Below is a small trained network, with its code and all its weights. Each question gives an input and a target symbol and asks what happens when units are switched off, that is, made to give their printed mean instead of their output.

import numpy as np


def w(rows, s, z=0):
    codes = np.array(rows[::2]) - 128.0
    scale = np.full(codes.shape[1], s)
    scale[-1] = z or s
    return codes * scale


def f(y):
    return y / 2 * (1 + np.tanh(0.7978845608 * (y + 0.044715 * y**3)))


def softmax(a):
    e = np.exp(a - a.max(-1, keepdims=True))
    return e / e.sum(-1, keepdims=True)


def log_softmax(a):
    a = a - a.max(-1, keepdims=True)
    return a - np.log(np.exp(a).sum(-1, keepdims=True))


def net(x, mask):
    ids = ['γδζηλμξτ'.index(c) for c in x.split()]
    T = len(ids)
    res = E[ids] + P[:T]
    q, k, v = (res @ M[0].T for M in (Q, K, V))
    z = softmax(np.where(np.tri(T) > 0, q @ k.T / 2**0.5, -1e9)) @ v
    res = res + np.where(mask[0], z, O[0][:, -1]) @ O[0][:, :-1]
    y = f(res @ A[0][:, :-1].T + A[0][:, -1])
    res = res + np.where(mask[1:17], y, B[0][:, -1]) @ B[0][:, :-1]
    return log_softmax(res[-1] @ U[:, :-1].T + U[:, -1])


Q, K, V, O, A, B = {}, {}, {}, {}, {}, {}
E = w([
[80,124,124,111,231],'γ',
[116,149,96,2,139],'δ',
[81,41,161,204,110],'ζ',
[83,135,219,62,165],'η',
[134,148,127,121,49],'λ',
[116,133,94,192,157],'μ',
[130,168,145,81,118],'ξ',
[90,86,251,144,108],'τ',
],0.015)
P = w([
[120,105,145,107,157],'0',
[155,188,148,147,100],'1',
[89,153,102,149,170],'2',
[139,50,105,103,95],'3',
[160,185,141,148,103],'4',
[52,146,100,149,143],'5',
[141,56,104,105,112],'6',
[165,181,141,149,107],'7',
[4,128,99,143,122],'8',
[143,69,94,110,131],'9',
[172,178,144,150,110],'10',
[43,121,112,143,108],'11',
],0.018)
Q[0] = w([
[94,252,155,176,139],'head 1',
[137,173,101,111,157],'head 1',
],0.016)
K[0] = w([
[254,103,163,140,154],'head 1',
[158,143,125,97,156],'head 1',
],0.019)
V[0] = w([
[119,94,139,1,136],'head 1',
[103,146,158,157,242],'head 1',
],0.0064)
O[0] = w([
[192,82,142,88,139,255],'head 1',
[173,163,109,158,246,140],'head 1',
],0.013,0.0021)
A[0] = w([
[106,55,97,185,151,149],'neuron 1',
[142,113,151,126,96,111],'neuron 2',
[205,186,155,193,92,71],'neuron 3',
[76,43,124,92,63,57],'neuron 4',
[46,177,125,127,101,113],'neuron 5',
[161,198,40,111,87,173],'neuron 6',
[59,111,136,183,65,181],'neuron 7',
[188,103,140,146,119,106],'neuron 8',
[142,203,116,75,94,115],'neuron 9',
[171,99,164,234,75,84],'neuron 10',
[158,177,64,254,41,3],'neuron 11',
[91,57,142,110,195,68],'neuron 12',
[108,78,35,120,130,119],'neuron 13',
[173,186,70,116,140,130],'neuron 14',
[207,165,131,91,89,30],'neuron 15',
[127,182,131,117,164,186],'neuron 16',
],0.012,0.0069)
B[0] = w([
[111,122,136,74,80,180],'neuron 1',
[147,126,139,88,119,137],'neuron 2',
[255,74,154,166,111,163],'neuron 3',
[133,189,102,150,63,197],'neuron 4',
[215,69,119,121,182,216],'neuron 5',
[99,27,167,176,218,221],'neuron 6',
[127,136,144,104,196,254],'neuron 7',
[196,102,105,73,205,133],'neuron 8',
[108,90,168,120,110,208],'neuron 9',
[139,184,80,74,223,166],'neuron 10',
[112,126,26,50,30,178],'neuron 11',
[175,107,109,188,95,195],'neuron 12',
[158,168,240,129,107,184],'neuron 13',
[115,126,86,215,118,169],'neuron 14',
[92,39,121,122,129,168],'neuron 15',
[92,142,125,144,56,194],'neuron 16',
],0.0083,0.0068)
U = w([
[45,178,133,188,189,223],'γ',
[21,64,124,98,158,133],'δ',
[136,172,98,29,152,173],'ζ',
[115,202,194,68,3,174],'η',
[254,69,115,39,99,3],'λ',
[195,116,58,192,171,97],'μ',
[184,93,206,217,92,94],'ξ',
[251,148,169,133,213,60],'τ',
],0.0074,0.0067)

Each question gives the input, a string of symbols that net reads in full, and the target symbol t.
The units are the heads (2 rows each of Q, K, V and O) and the neurons (one row each of A and B). Each row of codes is followed by its name. A weight is (code - 128) times the scale printed after its matrix; where a second scale follows, it is the last column's (O, A, B and U).
mask holds one flag per unit, heads first, then neurons. A switched-off unit (its flag False) gives its mean, the last column of its rows in O or B, instead of its output. The means were averaged over made-up inputs and are rounded, as every weight is.
A unit's drop is (log p(t) with every unit on - log p(t) with that unit switched off) / (log p(t) with every unit on - log p(t) with every unit switched off).
The circuit of an input: a set's keep is (log p(t) with only the set's units on - log p(t) with every unit switched off) / (log p(t) with every unit on - log p(t) with every unit switched off). Starting from the 12 units with the biggest drops (on a tie, the unit counted first), units are removed one at a time, each time the one whose removal leaves the highest keep (on an exact tie, the one counted first), for as long as the keep stays at least 0.8.
circuit, biggest first: the units of the circuit, biggest drop first
most important unit: the unit with the biggest drop
k most important neurons: the k neurons with the biggest drops, biggest first
drop when u is switched off: that unit's drop, to one decimal
input δ η ξ λ τ, target τ: circuit, biggest first : neuron 10; neuron 3; neuron 11
input ζ γ δ ζ, target λ: 2 most important neurons : neuron 1; neuron 8
input λ ζ ξ λ η τ μ ζ, target ζ: 2 most important neurons : neuron 10; neuron 11
input γ μ γ δ ξ λ ζ, target η: 2 most important neurons : neuron 4; neuron 1
input ζ λ τ μ η ξ δ ζ ξ δ η, target η: circuit, biggest first : neuron 6; neuron 5
input δ τ δ γ, target λ: circuit, biggest first : head 1; neuron 1
input λ η δ ξ ξ λ ξ, target η: most important neuron : neuron 4
input τ δ ζ τ ξ λ τ, target η: circuit, biggest first : neuron 4; head 1
input η η δ τ λ, target λ: circuit, biggest first : neuron 3; neuron 11
input δ μ δ δ λ λ μ, target η: circuit, biggest first : head 1; neuron 13; neuron 1; neuron 6
input η ξ δ η λ γ η η δ ζ, target λ: 2 most important neurons : neuron 8; neuron 1
input ξ λ ξ μ δ τ δ λ μ λ λ μ, target ζ: 2 most important neurons : neuron 7; neuron 5
input η η ζ λ γ η μ γ λ μ μ, target μ: 3 most important neurons : neuron 3; neuron 11; neuron 14
input ξ μ δ, target γ: most important unit : neuron 14
input λ η μ δ, target γ: drop when head 1 is switched off : 0.8
input λ μ λ, target δ: drop when neuron 4 is switched off : 0.2
input η δ λ γ, target η: drop when neuron 6 is switched off : 0.2
input γ μ λ δ δ δ ζ λ ξ τ ζ δ, target η: 3 most important neurons : neuron 4; neuron 13; neuron 7
